Below are the code and all the weights of a small trained network. Each question names an input and a class and asks about switching units off, where a switched-off unit gives its printed mean instead of its output.

import numpy as np


def w(rows, s, z=0):
    codes = np.array(rows[::2]) - 128.0
    scale = np.full(codes.shape[1], s)
    scale[-1] = z or s
    return codes * scale


def f(y):
    return np.maximum(y, 0)


def log_softmax(a):
    a = a - a.max(-1, keepdims=True)
    return a - np.log(np.exp(a).sum(-1, keepdims=True))


def net(x, mask):
    res = np.array(x, float).reshape(1, 7) / 4 @ E
    y = f(res @ A[0][:, :-1].T + A[0][:, -1])
    res = res + np.where(mask, y, B[0][:, -1]) @ B[0][:, :-1]
    return log_softmax(res[-1] @ U[:, :-1].T + U[:, -1])


A, B = {}, {}
E = w([
[105,112,139,92,131,113,105,97,141,132],'x0',
[91,144,124,121,67,81,121,78,170,114],'x1',
[24,219,85,3,89,155,163,187,148,238],'x2',
[104,146,79,76,157,197,228,55,8,43],'x3',
[21,22,217,187,117,163,195,133,125,143],'x4',
[124,85,74,149,130,155,114,120,122,160],'x5',
[132,120,120,129,130,142,127,141,129,122],'x6',
],0.011)
A[0] = w([
[7,57,212,157,89,132,138,137,64,140,36],'n1',
[25,186,100,63,126,142,170,173,116,249,104],'n2',
[195,53,147,215,207,60,115,49,124,47,66],'n3',
[152,137,72,120,101,89,97,134,121,120,7],'n4',
[124,124,128,155,112,94,108,171,151,139,184],'n5',
[123,82,135,141,121,69,76,206,176,164,163],'n6',
[163,202,76,85,167,114,26,140,114,103,45],'n7',
[156,131,191,175,104,111,29,193,198,213,166],'n8',
[109,203,123,58,109,179,152,220,146,155,69],'n9',
[2,64,209,189,147,144,209,164,156,141,5],'n10',
[99,137,103,126,127,137,192,67,51,102,200],'n11',
[183,187,57,100,140,97,69,110,118,117,29],'n12',
[137,120,80,48,119,168,204,54,55,61,166],'n13',
],0.009,0.0023)
B[0] = w([
[155,133,178,144,109,169,85,168,95,209,200],'n1',
[153,62,42,118,108,22,193,206,163,27,241],'n2',
[107,20,111,52,58,41,151,179,161,16,249],'n3',
[98,161,129,168,96,95,146,109,123,170,158],'n4',
[128,143,148,90,182,187,151,131,118,123,168],'n5',
[124,112,169,135,153,212,142,50,186,101,202],'n6',
[98,167,115,185,69,123,41,129,5,158,199],'n7',
[181,246,152,104,216,198,245,67,176,87,237],'n8',
[76,81,61,153,114,117,148,142,168,137,204],'n9',
[50,149,254,215,104,107,36,166,20,156,211],'n10',
[172,175,132,112,210,157,176,55,167,176,199],'n11',
[140,173,160,220,73,133,41,199,80,214,195],'n12',
[161,176,122,89,192,201,165,59,115,148,227],'n13',
],0.009,0.019)
U = w([
[135,198,152,69,206,219,245,2,177,130,254],'0',
[117,35,89,57,64,13,204,200,183,51,61],'1',
[111,183,178,183,63,131,15,160,77,223,53],'2',
],0.0096,0.0016)

Each question gives the input, the list of numbers given to net, and the class t.
The units are the neurons (one row each of A and B). Each row of codes is followed by its name. A weight is (code - 128) times the scale printed after its matrix; where a second scale follows, it is the last column's (A, B and U).
mask holds one flag per neuron, in row order. A switched-off neuron (its flag False) gives its mean, the last column of its row in B, instead of its output. The means were averaged over made-up inputs and are rounded, as every weight is.
A unit's drop is (log p(t) with every unit on - log p(t) with that unit switched off) / (log p(t) with every unit on - log p(t) with every unit switched off).
The circuit of an input: a set's keep is (log p(t) with only the set's units on - log p(t) with every unit switched off) / (log p(t) with every unit on - log p(t) with every unit switched off). Starting from the 12 units with the biggest drops (on a tie, the unit counted first), units are removed one at a time, each time the one whose removal leaves the highest keep (on an exact tie, the one counted first), for as long as the keep stays at least 0.8.
units of the circuit, in order: the units of the circuit, biggest drop first
top k neurons: the k neurons with the biggest drops, biggest first
drop of u: that unit's drop, to one decimal
input [-4,-2,-5,3,-5,-8,0], class 1: top 4 neurons : [n3; n10; n1; n8]
input [-5,-2,8,-3,8,3,8], class 1: units of the circuit, in order : [n2]
input [5,4,-1,2,3,-2,-4], class 2: units of the circuit, in order : [n8; n2]
input [-4,1,-1,0,2,-2,4], class 2: units of the circuit, in order : [n2; n8]
input [-7,3,3,-7,7,-5,-5], class 0: top 3 neurons : [n8; n6; n12]
input [-5,-8,-8,1,-8,-2,7], class 1: top 3 neurons : [n3; n10; n1]
input [-2,7,5,-6,-3,3,2], class 0: top 2 neurons : [n8; n3]
input [0,-7,2,2,4,7,5], class 2: top 2 neurons : [n8; n3]
input [5,-8,5,-4,4,3,4], class 1: top 3 neurons : [n2; n13; n11]
input [-2,-6,5,-5,-5,-3,-3], class 0: top 4 neurons : [n8; n3; n10; n6]
input [-1,8,6,5,-5,-3,2], class 1: top 2 neurons : [n2; n8]
input [-3,-6,5,-1,7,4,-3], class 2: top 3 neurons : [n10; n3; n1]
input [-2,7,4,-2,7,-1,7], class 2: drop of n10 : 1.7
input [-8,1,-3,5,-8,-2,7], class 2: units of the circuit, in order : [n12]
input [-7,5,-1,-8,6,-2,0], class 0: drop of n8 : 2.6
input [5,-4,-8,0,-7,-4,4], class 1: drop of n3 : 9.1
input [6,1,4,-7,1,-6,8], class 0: drop of n8 : 0.4
